Below are the code and all the weights of a small trained network. Each question names an input and a class and asks about switching units off, where a switched-off unit gives its printed mean instead of its output.

import numpy as np


def w(rows, s, z=0):
    codes = np.array(rows[::2]) - 128.0
    scale = np.full(codes.shape[1], s)
    scale[-1] = z or s
    return codes * scale


def f(y):
    return np.maximum(y, 0)


def log_softmax(a):
    a = a - a.max(-1, keepdims=True)
    return a - np.log(np.exp(a).sum(-1, keepdims=True))


def net(x, mask):
    res = np.array(x, float).reshape(1, 4) / 4 @ E
    y = f(res @ A[0][:, :-1].T + A[0][:, -1])
    res = res + np.where(mask, y, B[0][:, -1]) @ B[0][:, :-1]
    return log_softmax(res[-1] @ U[:, :-1].T + U[:, -1])


A, B = {}, {}
E = w([
[163,69,202],'x0',
[67,153,246],'x1',
[128,127,127],'x2',
[62,59,49],'x3',
],0.011)
A[0] = w([
[216,110,80,152],'N1',
[245,100,90,42],'N2',
[191,205,97,27],'N3',
[40,43,111,86],'N4',
[52,253,83,154],'N5',
[69,80,101,131],'N6',
[61,82,123,104],'N7',
[95,135,47,94],'N8',
[13,153,49,121],'N9',
[157,50,123,2],'N10',
[61,42,127,27],'N11',
[81,238,93,80],'N12',
[165,135,35,113],'N13',
],0.016,0.0094)
B[0] = w([
[160,95,46,222],'N1',
[251,238,127,191],'N2',
[73,52,72,165],'N3',
[239,151,53,214],'N4',
[210,98,31,242],'N5',
[51,75,130,203],'N6',
[166,145,65,184],'N7',
[75,164,184,212],'N8',
[31,67,217,251],'N9',
[62,75,48,146],'N10',
[226,221,121,176],'N11',
[229,221,109,193],'N12',
[52,87,175,232],'N13',
],0.024,0.013)
U = w([
[157,63,66,4],'0',
[207,171,129,172],'1',
[90,114,247,241],'2',
],0.014,0.0037)

Each question gives the input, the list of numbers given to net, and the class t.
The units are the neurons (one row each of A and B). Each row of codes is followed by its name. A weight is (code - 128) times the scale printed after its matrix; where a second scale follows, it is the last column's (A, B and U).
mask holds one flag per neuron, in row order. A switched-off neuron (its flag False) gives its mean, the last column of its row in B, instead of its output. The means were averaged over made-up inputs and are rounded, as every weight is.
A unit's drop is (log p(t) with every unit on - log p(t) with that unit switched off) / (log p(t) with every unit on - log p(t) with every unit switched off).
The circuit of an input: a set's keep is (log p(t) with only the set's units on - log p(t) with every unit switched off) / (log p(t) with every unit on - log p(t) with every unit switched off). Starting from the 12 units with the biggest drops (on a tie, the unit counted first), units are removed one at a time, each time the one whose removal leaves the highest keep (on an exact tie, the one counted first), for as long as the keep stays at least 0.8.
units of the circuit, in order: the units of the circuit, biggest drop first
top k neurons: the k neurons with the biggest drops, biggest first
drop of u: that unit's drop, to one decimal
input [3,2,0,7], class 1: units of the circuit, in order -> [N11]
input [-5,-3,4,2], class 2: top 2 neurons -> [N9, N8]
input [-2,0,2,4], class 2: top 2 neurons -> [N9, N1]
input [-6,-7,7,-8], class 0: top 3 neurons -> [N3, N1, N13]
input [0,-8,-4,2], class 2: top 2 neurons -> [N13, N5]
input [2,4,4,1], class 1: top 3 neurons -> [N9, N13, N8]
input [1,6,3,1], class 1: top 3 neurons -> [N9, N13, N1]
input [6,8,-7,-2], class 2: top 2 neurons -> [N5, N4]
input [-6,-1,-2,-6], class 0: top 3 neurons -> [N3, N2, N5]
input [-3,0,-4,-8], class 0: top 2 neurons -> [N3, N2]
input [-6,1,-7,-1], class 1: top 3 neurons -> [N12, N6, N1]
input [-3,-4,-7,-7], class 0: top 3 neurons -> [N3, N11, N1]
input [-8,-5,-4,8], class 2: top 2 neurons -> [N9, N8]
input [4,-7,-7,-2], class 1: units of the circuit, in order -> [N2]
input [1,8,-5,-4], class 2: top 4 neurons -> [N4, N5, N2, N12]
input [7,-3,8,-1], class 1: drop of N5 -> 0.2
input [1,2,2,3], class 1: drop of N3 -> 1.0
input [-3,-1,-3,-8], class 0: drop of N3 -> 2.5
